Below are the code and all the weights of a small trained network. Each question names an input and a target symbol and asks about switching units off, where a switched-off unit gives its printed mean instead of its output.

import numpy as np


def w(rows, s, z=0):
    codes = np.array(rows[::2]) - 128.0
    scale = np.full(codes.shape[1], s)
    scale[-1] = z or s
    return codes * scale


def f(y):
    return np.maximum(y, 0)


def softmax(a):
    e = np.exp(a - a.max(-1, keepdims=True))
    return e / e.sum(-1, keepdims=True)


def log_softmax(a):
    a = a - a.max(-1, keepdims=True)
    return a - np.log(np.exp(a).sum(-1, keepdims=True))


def net(x, mask):
    ids = ['ΠΣΩεητ'.index(c) for c in x.split()]
    T = len(ids)
    res = E[ids] + P[:T]
    r = res
    for j in range(2):
        rows = slice(4 * j, 4 * j + 4)
        q, k, v = (r @ M[0][rows].T for M in (Q, K, V))
        z = softmax(np.where(np.tri(T) > 0, q @ k.T / 4**0.5, -1e9)) @ v
        o = O[0][rows]
        res = res + np.where(mask[j], z, o[:, -1]) @ o[:, :-1]
    y = f(res @ A[0][:, :-1].T + A[0][:, -1])
    res = res + np.where(mask[2:14], y, B[0][:, -1]) @ B[0][:, :-1]
    return log_softmax(res[-1] @ U[:, :-1].T + U[:, -1])


Q, K, V, O, A, B = {}, {}, {}, {}, {}, {}
E = w([
[123,104,107,225,138],'Π',
[97,175,104,179,127],'Σ',
[161,172,142,144,98],'Ω',
[73,83,128,155,76],'ε',
[84,146,66,117,5],'η',
[45,227,196,141,178],'τ',
],0.021)
P = w([
[49,90,54,149,254],'0',
[119,96,90,158,197],'1',
[133,102,128,157,166],'2',
[120,116,157,160,145],'3',
[114,138,180,158,124],'4',
[120,140,200,156,71],'5',
[115,156,210,165,64],'6',
[111,173,247,181,56],'7',
],0.0087)
Q[0] = w([
[201,64,106,27,155],'H0',
[95,142,60,120,121],'H0',
[76,78,176,141,117],'H0',
[122,145,128,79,179],'H0',
[56,128,143,5,109],'H1',
[225,196,127,59,74],'H1',
[146,168,64,153,63],'H1',
[73,66,47,171,175],'H1',
],0.023)
K[0] = w([
[166,114,7,129,227],'H0',
[146,134,162,54,149],'H0',
[151,196,101,164,102],'H0',
[179,72,95,92,174],'H0',
[69,161,190,58,102],'H1',
[205,212,82,54,144],'H1',
[179,106,6,108,139],'H1',
[51,141,86,204,152],'H1',
],0.022)
V[0] = w([
[112,179,2,115,116],'H0',
[143,28,111,155,115],'H0',
[185,165,128,80,46],'H0',
[20,67,162,62,84],'H0',
[103,97,83,112,130],'H1',
[114,167,129,87,137],'H1',
[120,122,140,135,128],'H1',
[137,143,192,175,95],'H1',
],0.014)
O[0] = w([
[111,154,78,27,100,204],'H0',
[143,44,162,117,194,8],'H0',
[248,154,113,100,137,40],'H0',
[148,118,221,89,40,254],'H0',
[163,150,174,109,138,163],'H1',
[151,91,128,159,114,52],'H1',
[140,157,133,110,126,150],'H1',
[82,94,70,78,120,179],'H1',
],0.012,0.007)
A[0] = w([
[229,104,57,134,209,69],'N0',
[167,51,77,180,47,176],'N1',
[111,112,116,240,133,65],'N2',
[167,252,201,184,206,156],'N3',
[129,87,32,81,121,2],'N4',
[160,35,8,148,73,92],'N5',
[194,151,106,152,218,46],'N6',
[146,59,109,163,217,46],'N7',
[183,52,94,71,212,110],'N8',
[165,47,180,84,134,112],'N9',
[144,106,53,103,175,106],'N10',
[195,140,2,160,215,97],'N11',
],0.0078,0.0051)
B[0] = w([
[80,130,146,85,129,139],'N0',
[101,138,129,149,191,189],'N1',
[165,187,146,61,154,254],'N2',
[142,86,131,81,69,218],'N3',
[116,67,84,136,179,165],'N4',
[88,117,77,108,177,155],'N5',
[98,111,150,109,83,138],'N6',
[151,164,193,5,179,153],'N7',
[159,170,116,101,120,134],'N8',
[141,133,23,209,162,208],'N9',
[153,110,77,146,164,154],'N10',
[154,152,109,249,220,172],'N11',
],0.014,0.0076)
U = w([
[87,189,182,147,131,2],'Π',
[36,173,114,154,110,200],'Σ',
[139,236,158,214,118,170],'Ω',
[91,116,209,207,102,137],'ε',
[136,174,135,138,81,127],'η',
[92,254,195,204,88,95],'τ',
],0.0043,0.0071)

Each question gives the input, a string of symbols that net reads in full, and the target symbol t.
The units are the heads (4 rows each of Q, K, V and O) and the neurons (one row each of A and B). Each row of codes is followed by its name. A weight is (code - 128) times the scale printed after its matrix; where a second scale follows, it is the last column's (O, A, B and U).
mask holds one flag per unit, heads first, then neurons. A switched-off unit (its flag False) gives its mean, the last column of its rows in O or B, instead of its output. The means were averaged over made-up inputs and are rounded, as every weight is.
A unit's drop is (log p(t) with every unit on - log p(t) with that unit switched off) / (log p(t) with every unit on - log p(t) with every unit switched off).
The circuit of an input: a set's keep is (log p(t) with only the set's units on - log p(t) with every unit switched off) / (log p(t) with every unit on - log p(t) with every unit switched off). Starting from the 12 units with the biggest drops (on a tie, the unit counted first), units are removed one at a time, each time the one whose removal leaves the highest keep (on an exact tie, the one counted first), for as long as the keep stays at least 0.8.
units of the circuit, in order: the units of the circuit, biggest drop first
top k neurons: the k neurons with the biggest drops, biggest first
which heads matter: for each layer, one digit per head in row order, 1 if its drop is at least 0.15 and else 0, layers parted by /
drop of u: that unit's drop, to one decimal
input Σ η Σ τ η, target τ: units of the circuit, in order	(H0, H1)
input Σ Σ Ω Σ, target Ω: which heads matter	10
input τ η τ η, target τ: which heads matter	11
input η τ Π τ ε, target τ: units of the circuit, in order	(H0, N2)
input Π Π Π, target Π: which heads matter	10
input τ ε ε ε Σ Σ ε, target ε: which heads matter	10
input Π ε Ω, target ε: which heads matter	10
input Π Σ Σ η Π, target η: top 2 neurons	(N11, N1)
input Σ ε Σ, target ε: top neuron	(N2)
input Σ η η Σ ε Π, target ε: drop of H0	1.2
input Ω Σ Σ Π τ Σ Π, target τ: drop of H0	1.0
input Σ Π Σ Σ Π τ ε, target τ: drop of N2	0.1
input Ω Σ Σ Π Ω Π ε Π, target ε: drop of N6	0.0
input Σ Σ η η Σ η ε, target η: top neuron	(N11)
